In the rows, 128 means zero.
Each row of numbers stands for one object and depends on some of the facts below. Use the named rows to name the rest.

There are 5 kinds of fact about the objects: χ, γ, τ, δ, Π.
dutus | τ lozos | δ stedri | Π a
dristi | χ brobok | τ teplo | Π b
vagrodrom | χ kugel | τ zenun | δ kibrer | Π a
ruto | γ gopluk | τ siplor
puvis | τ nostul | Π a
plesudrom | χ buplil | γ tromi | τ zemar | Π a
gresos | χ klafen | τ plufa | δ povem | Π a
stedri | τ siplor
figak | γ zazol | τ kibrer
pastil | τ lokefe | δ grekas | Π a
rastusal | χ skaze,mafer | τ nostul | Π b
kogam | χ foflik | τ flopla | Π a
tidre | τ zenun
puplatrur | τ zenun | Π a
redrem | γ figrupi | τ kibrer
plupim | χ funul,siba | τ dibrak | Π b
kotrim | τ lozos | Π a
feskelas | χ tulem | τ fafen | Π a
stagras | τ lozos
pobedu | τ kufluk | δ lozos | Π a
drapoplam | χ gasko | τ plufa | Π a
gunun | χ fleflur | γ feskelas | τ platro | δ ganur | Π a
gopluk | τ dumal
gaflol | τ plarom
staval | τ plukek | Π b
zazol | τ gopluk | Π b
grorel | γ gedrik | τ lugun | Π a
teplo | γ klafen | τ lozos
lote | χ bivil | γ dristi | τ flopla | Π a
fogrim | γ drulusi | τ bogrom | δ skeflal | Π b
lozos | γ dorim
siba | γ tregrok | τ dibrak | Π a
platro | τ siplor
lurem | τ plufa | δ funul | Π a
nibrel | γ nazefe | τ tidre | Π b
zemar | τ lozos
pavas | χ brepen,klumo | γ neske | τ nisa | Π b
nulifa | τ lokefe
tekluk | γ dumal | τ trozo | Π a
meleflis | τ plukek | Π b
muba | τ stagras | δ fafen | Π a
vugorim | τ ganur | δ bogrom | Π a
buplil | χ plesudrom | τ zemar | Π a
trale | χ staval | τ plukek | Π a
kufluk | γ trufla | τ mulak
bivil | τ flopla | δ zenun | Π a
mastul | τ plarom | δ meleflis | Π a
sovo | γ plarom | τ kibrer
kidezar | χ trava | γ tidre | τ nulifa | Π a
dilo | τ nostul | Π a
mafer | χ kegik | τ nostul | Π a
fleflur | τ platro | δ meleflis | Π b
grotrim | χ lote | τ flopla | Π a
rabus | χ tregrok | τ skeflal | δ trozo | Π a
skaze | χ mafer,puvis | τ nostul | δ meleflis | Π b
klirur | τ fusu
funul | χ siba | τ dibrak | Π a
pafunu | χ gasko,rastosar | γ nisa | τ plufa | Π a
tete | τ dibrak | Π b
tefem | τ zenun
trava | τ nulifa | Π a
plosoplor | γ kegik | τ kibrer | δ kledro | Π a
fisum | τ stedri | Π a
figrupi | χ trona,puplatrur | γ tulem | τ zenun | Π b
bogrom | τ kibrer
vibi | χ meleflis,mumeplek | τ plukek | δ tefem | Π b
meflam | τ nostul | Π a
mumeplek | χ trale | τ plukek | Π a
plukek | γ triskik | τ zenun
pliplar | γ grekas | τ bogrom | δ plukek | Π a
povem | τ zenun
kuflom | γ teplo | τ fafen | Π a
gasko | τ plufa | Π a
somar | γ figak | τ lozos | δ nostul | Π b
trufla | γ bogrom | τ plufa | Π a
nazefe | γ neme | τ nostul | Π b
tulem | χ kuflom | γ skife | τ fafen | Π a
brobok | χ dristi | τ teplo | Π a
neske | γ refla | τ nulifa | Π b
trugam | χ skife | τ mulak | Π a
podun | τ kibrer | Π b
rastosar | χ neme,klafen | τ plufa | Π a
gadruk | γ kufluk | τ figak | Π a
bavuk | τ stedri | Π a
lokli | τ flopla | δ buplil | Π a
tova | τ stedri | Π a
vodros | τ plarom
refla | τ povem | δ dristi | Π a
skebim | χ bogri | τ tidre | δ ganur | Π a
flopla | τ dumal
kugel | χ puplatrur | γ siba | τ zenun | Π a
drulusi | χ dilo | γ lokli | τ nostul | Π a
drulik | χ lurem,drapoplam | τ plufa | Π a
gedrik | χ somar,kotrim | τ lozos | Π b
triskik | χ pastil | τ lokefe | Π a
dibrak | τ siplor
fafen | τ lugun
nisa | γ plufa | τ fusu
grekas | γ fleflur | τ zenun
brufas | τ plukek | δ bogrom | Π a
nostul | τ lugun
neme | χ gasko | γ plosoplor | τ plufa | Π a
tresom | τ stedri | δ ganur | Π a
foflik | τ flopla | Π a
skabram | χ skogrel | γ bobem | τ siplor | Π a
siso | χ lurem | τ plufa | Π b
skeflal | τ fusu
tregrok | χ rabus | τ skeflal | Π a
nubrilil | χ kledro | γ pafunu | τ stedri | δ lozos | Π a
vastu | γ plesudrom | τ klirur | δ vodros | Π a
gozal | τ stagras | Π a
neman | χ gedrik | τ lozos | Π a
groklun | τ dibrak | Π a
bogri | τ tidre | Π a
latrun | γ tekluk | τ trozo | δ fusu | Π a
bobem | γ staval | τ vodros | Π a
flogul | γ brufas | τ bogrom | Π a
sugom | χ tinem | τ trozo | Π a
trona | γ kibrer | τ zenun | Π a
tromi | γ flopla | τ nostul | δ ruto | Π a
flustel | τ ruvus | δ lozos | Π a
dorim | χ bogri | γ fisum | τ tidre | Π a
tinem | χ sugom | γ redrem | τ trozo | Π a
tegrute | γ klumo | τ gaflol | Π b
klafen | γ tova | τ plufa | δ gresos | Π a
tretrem | χ vibi | γ somar | τ plukek | Π a
kigram | χ mastul | γ vibi | τ plarom | Π b
brepen | χ pavas | τ nisa | Π a
kegik | χ skaze | γ ruvus | τ nostul | Π a
zosa | χ nazefe | τ nostul | Π a
ganur | τ siplor
klumo | γ kuflom | τ nisa | Π b
trozo | τ zenun
neflir | χ kidezar,trava | τ nulifa | Π a
buro | τ povem | Π b
kledro | τ stedri | Π a
vuzi | χ latrun | τ trozo | Π a
zenu | χ klumo | τ nisa | Π a
noskon | χ skogrel | τ siplor | Π a
kozus | γ nibrel | τ lozos | δ ganur | Π b
skogrel | χ noskon | γ skabram | τ siplor | Π b
kabremuk | τ siplor | δ podun | Π a
plarom | γ kugel
skife | τ mulak | Π a
ruvus | γ tegrute | τ lokefe

Named rows:
klumo: [155 188 171  85 103 109 161 103 160 130 119 142 102 108 138 117  90 135
 121  97 145  87 113 100 159 106  77  95 113  98]
pafunu: [183 219 145 117 125 120 177 117 189 140 129 160  79 110 119 103  95 141
 151 103 128 147 122  96 169 104  56  63 147 101]
nubrilil: [187 195 147 108 107  88 178 117 167 140 123 144  77 118 118  84 122 172
 157 122 156 136 136  97 165 105  58  97 134 117]
sovo: [147 147 179  82 128 115 115 114 157 112  73 152 122 115 129  98 107 140
 154 124  99 125 106  97 167 108 102  90 132 156]
klafen: [169 186 164  94  99  84 188  84 172 118 123 127  82 111 132 127  99 151
 120 109 129 120 117 103 159  91  71  85 106 107]
povem: [127 147 187  93 131 114 123  94 162 118  63 153 134 123 116 127 101 121
 146 121  75 126 102 140 161  98  86 102 159 124]
gozal: [160 176 156  95 103 115 180 118 180 134 124 126 104 108 117 108 102 152
 128  95 121 123 115 106 157 110  74  91 112 117]
tregrok: [181 198 148 116 117 120 167 114 183 150 115 151  83  99 108  97 109 148
 161  95 139 138 113 100 158  96  51  93 142 106]
siso: [171 203 157 107 112 121 156 116 166 148 125 166  88 110 118  94 100 139
 154  89 158 104 120 108 164 110  61  89 145  95]
kotrim: [160 176 156  95 104 115 180 118 180 134 123 126 104 108 117 108 103 152
 128  96 121 123 115 106 156 110  74  91 112 117]
lurem: [167 177 157  99  98  97 185 110 174 124 129 128  90 119 111 112 107 162
 128 101 122 123 124 116 160 102  76  86 116 114]
buplil: [183 197 147 114 113 118 168 112 180 150 118 148  83  98 114  94 108 147
 158 100 142 138 116 102 158  99  51  89 144 109]
tefem: [129 148 187  93 131 114 121  96 162 116  64 153 133 123 116 124 102 123
 147 121  76 126 102 137 162  98  89 101 157 126]
mafer: [205 170 148 135 100 115 163 117 162 173 117 137  69  73 106  93 124 145
 154  87 162 122 124  99 134 119  55 133 125 129]
drulik: [182 203 147 113 114 120 174 113 183 148 123 150  84 101 116  98 104 145
 152  99 137 140 117 102 161 102  52  82 143 104]
bogrom: [146 151 177  84 133 116 116 114 161 107  68 152 116 119 115 107 109 144
 158 120  96 120 104  91 170  99 101  98 126 150]
brufas: [147 172 167 108 103  95 188  90 178 129 116 129 104 127  97 137 102 145
 124  98  97 125 119 159 152  93  63  98 141  88]

Which object is each row?
No name comes twice in this set of rows, the named rows included.
[165 165 187  80 129 111  92 130 165 111  95 154 119  97 139 105 118 163
 154 110 104 127  97  93 168  95 121  92 114 157]	ganur
[170 161 156  98  90 103 183  97 169 116 123 127  81 115 101 111 100 153
 131  91 117 118 118 119 159  94  77  73 119 125]	mastul
[142 157 177  83 134 100 127 122 155 115  69 149 124 129 132  96 115 151
 152 143 108 124 119  91 171 117  95 110 129 148]	lozos
[170 172 152  99  98 115 182 123 175 139 129 123  96 100 117 104 108 156
 126  92 132 117 118  98 153 117  76 100 100 125]	puvis
[153 157 178  75 123 115 112 107 156 103  65 142 115 104 135 113 106 132
 138 132 100 114 103  86 166  92  95 100 129 142]	ruvus
[183 196 145 111 110 120 171 116 181 151 122 146  84  97 113  90 111 152
 157  96 145 136 116  97 160 103  54  89 137 111]	tulem
[159 176 156  97 108 118 179 118 184 134 121 129 103 110 109 113 103 154
 132  92 117 122 113 107 157 107  73  95 110 113]	skife
[200 199 160 109 101  94 151 117 174 140 142 147  79  93 128  94 122 176
 154  97 145 143 117 116 159  89  74  81 136 119]	gunun
[174 177 154  88  90 102 171 112 168 112 118 116  89 106 116 117 109 155
 110 116 116 114 126 110 158  89  73  95 125 109]	plosoplor
[147 155 175  87 130 118 121 115 164 111  76 151 116 116 116 108 108 145
 154 114  99 119 103  93 170 102  99  99 123 143]	plufa
[182 185 165  94  97  93 163 124 177 124 146 129  92 103 125 112 117 182
 130  93 127 127 117 113 160  95  94  85 102 124]	tresom
[188 197 144 109 110 119 168 119 179 148 122 146  80  95 116  87 111 154
 158  99 150 136 117  89 160 101  55  89 134 116]	funul

The same objects again, as new rows of numbers:
Named rows:
bivil: [133 110 135 115 120 112 141 146 120 128 114 150 125 107 112 127 131 117
 117 125 135 102 121 115 128 128 128 121  98 112 108 159 115 141 142 114
 135]
flopla: [110  93 123 115 118 125 152 112 126 167 125 157 125 119 159 186 139 139
 126 147 118 126 169 108 149 109 124  95 131 157 104 145 142 147 122  98
 109]
latrun: [161 133 151 100 125 156 169 129 112 114 147 140 126  91 109 135 121 105
 142 100 145 131 122 143 139 148 119 103 100 108 101 131  95 121 131 149
 125]
fusu: [103  97 119 136 112 127 153 114 138 176 131 161 131 107 159 206 143 135
 128 141 108 126 176 110 154 117 130  98 147 151 102 140 153 139 128  99
  98]
plufa: [112  98 123 120 120 127 152 115 127 167 123 157 128 120 154 179 137 136
 125 143 119 124 167 111 148 113 126 101 127 155 101 147 138 145 125  98
 113]
siso: [149 119 109 159 121 109 137 121 131 140  96 163 111 118 114 136 101 133
  95 151 154 154 137 129 131 203 140 145 117 122  86 124 154 166 118  96
 151]
neme: [124 130  89 138 145 109 161 134 155 145 140 123  86 122  46 135  97  92
 114  97 148 165 100 109 132 182 130 151 116 130 139 110 167 151 137 109
 165]
nazefe: [141  95 112 144 149  97 159 141 125 116 123 174 147 145  81 127 113 140
 132 132 150 119 127 123 140 202 164 155 109 150  96 184 144 140 115  96
 104]
gunun: [140 127 109 127 127 109 124 155 122 146 110 123  97 150  90 118  87  96
 121 143 148 137 114 101 116 145 122 141 100 131 139 119 128 174 120 116
 142]
plesudrom: [130 138 103 141 125 118 137 142 136 152 118 125 102 124  81 133  96  86
 112 123 145 150 115 109 128 173 134 150 117 131 141  83 156 162 133 128
 148]
zemar: [107  94 119 116 119 125 152 110 125 169 126 157 125 121 161 188 140 137
 125 146 117 125 169 108 147 107 124  96 131 157 104 147 141 146 122  96
 109]
dristi: [137 119  97 180 117 108 142 116 144 151 100 157 108 100 112 151 104 128
  91 142 144 167 138 123 142 211 146 152 138 125  91 105 179 167 127  98
 151]
tinem: [155 155 120 131 121 157 159 119 138 143 140 122  97  87  88 144 100  88
 118 100 152 172 120 140 134 186 116 125 116 106 113  65 135 139 134 148
 161]
fogrim: [146 101 139 122 133 104 154 127  99 108 100 155 134 112 132 129 102 147
 141 137 129 138 131 129 152 166 151 132 123 146  98 169 120 162 107 114
  99]
pobedu: [124 112 138  93 121 108 137 137 117 125 114 158 122 117 114 132 135 117
 109 126 136 103 120 121 122 130 130 117  92 115 111 152 116 131 139 116
 140]
rabus: [128 131 113 124 120 108 127 132 136 147 103 130  82 112  98 128 101 107
  94 129 145 153 114 110 120 151 115 133 108 112 126 101 144 165 135 110
 177]
bobem: [133 117 127 127 124 124 148 153 118 135 131 147 143 119 101 142 128  99
 133 121 134 103 126 114 136 146 142 129 110 131 122 138 128 132 136 133
 106]

Name these rows:
No name comes twice in this set of rows, the named rows included.
[164 114 134 125 137 148 186 104 118 112 150 169 140  97 106 153 122 139
 138 111 156 150 140 158 153 203 137 112 120 126  77 149 119 119 111 129
 108]	nibrel
[110  94 118 124 121 118 150 119 128 164 119 158 128 127 155 176 136 136
 123 147 118 120 164 105 145 114 132 109 123 157 104 153 145 149 125  95
 114]	lugun
[126 135 102 174 110 118 134 146 160 165 117 134 102  97  86 151 112  96
  96 122 135 143 124 105 129 174 129 149 128 106 118  93 170 156 150 110
 161]	buplil
[113 111 122  80 122 109 135 120 113 132 120 179 128 143 108 144 154 104
  87 135 152  90 120 130 108 141 143 112  77 125 111 136 127 109 142 120
 146]	pastil
[137 114 132 110 128 119 148 147 110 127 124 141 130 125 105 129 119 105
 136 124 136 109 120 113 132 132 134 124 104 132 124 149 112 144 130 128
 113]	vastu
[133 100 123 160 116 109 153 123 127 134 110 182 146  96 132 164 137 141
 113 138 132 119 148 129 150 185 158 132 133 126  78 160 153 138 130 102
 106]	podun
[167 142 184 138 102  93  80 164 103 148 140 168  85 206  47 220  26  78
  88 177 149  82 190 111 136 161  95 151  68  20 112 129 174 188 144 113
 122]	noskon
[144 124  97 152 129 110 144 113 123 143 104 146 105 128 108 138  86 120
 108 147 150 174 130 127 135 206 148 148 127 145 109 100 162 173 109 112
 136]	pavas
[ 91  91 112 141 114 107 142 126 141 178 118 162 134 125 154 196 141 134
 125 148 104 114 172  95 149 115 141 114 145 161 109 150 164 147 130  88
  96]	stedri
[148 122 105 150 127 113 140 118 121 138 108 154 114 131 112 142  89 125
 114 152 149 162 136 130 135 205 147 143 126 139 102 113 152 164 106 113
 127]	kigram
[104 122 121  82 121 162 169  69 126 164 166 177 138 118 153 225 157 115
 124 125 131 142 173 159 146 156 147  78 127 156  96  85 148  85 121 145
  99]	grekas
[137 118 127 130 126 125 149 157 118 131 128 150 144 122  96 134 127  97
 131 117 135  99 122 114 134 153 149 138 107 128 119 142 128 131 139 132
 110]	trufla
[130 109 117 139 125 115 162 135 125 134 118 148 127  90 103 132 144 101
 103 107 136 110 112 109 141 142 141 132 103 123 108 145 147 142 158 111
 149]	gasko

Now the same objects, written a new way:
Some objects and their rows:
skabram: [169 127 142 129  46  80  90 166 131 128 170 104 104  82 132]
dilo: [157 162  81 135 147 170 147  80 137 151 149 153  88 187 138]
sovo: [164 105 144  86 129 138 151 163 132 102 124 149 141 127 143]
rabus: [142 164 116 150 118 139 108 112 131 148 156 127 106 136 128]
kigram: [ 93  99 125 155  83  82  80 158 147 126 148 125 150  94 143]
trona: [ 97 127 145 163 189 174 198  78 148 155  68 100 106 123 105]
latrun: [102 127 146 159 184 212 179  60 160 153  86 109  99 124  88]
bivil: [117 140 119 165 147 130 164  57  98 130 115 127 114 171 167]
dibrak: [167 132 134  56 117 129 139 148  98 101 154 166 134 143 164]
plesudrom: [130 148 146 151 133 107 119 114 165 149 136 116 131 161 126]
pafunu: [144 122 151 134  76  87  86 151 134 124 145 105 128  91  96]
buro: [ 68 105 146 143 164 155 158 130 147 135  91 116 136  53 119]
lokefe: [131 122 144  75 150 132 128 141 113  94 127 157 171 139 127]
vagrodrom: [104 135 153 160 129 137  98 163 147 137 102  89 126  40  41]
dutus: [137 162 149 143 113 126 133 114 118 143 154 126 110 120 153]
grotrim: [140 126 130 161  83  83  91 157 109 143 141  98 115  87 109]
nostul: [166 128 120  60 133 125 140 169 112 106 143 157 144 147 146]

Which object is each row?
No name comes twice in this set of rows, the named rows included.
[190  97  97  55  73 148 118 152  73 151  95 203 160 155 144]	ganur
[154 177 122 130 116 167  56 160 197 164 182 133 111 103  59]	triskik
[113 132  82 140 111 107 108 137 146 129 146 155 134 147 166]	tete
[129 137 130 113  79 105  65 168 146 131 190 149 121  77 161]	plupim
[ 86  65  73 158 106  92 176 105  99  99 102 111 135 200 206]	nazefe
[143 146 118 130  89 109  46 157 176 130 171 123 137 150  71]	drulusi
[ 82  86 166 120 117 156 104 136 159 134 120 105 138  13  92]	figrupi
[121 103  99 147 127  58 166  63  58 134 131 105 110 189 205]	kledro
[ 96  99 119 131 112 104 136  99  95 117 129 129 132 107 198]	gedrik
[100 159 118 156 109 108 116 118 126  63 157 140 135 128 184]	skaze
[136 151 178 180  64  24  98 157 104  73 152  80 134 108 173]	nubrilil

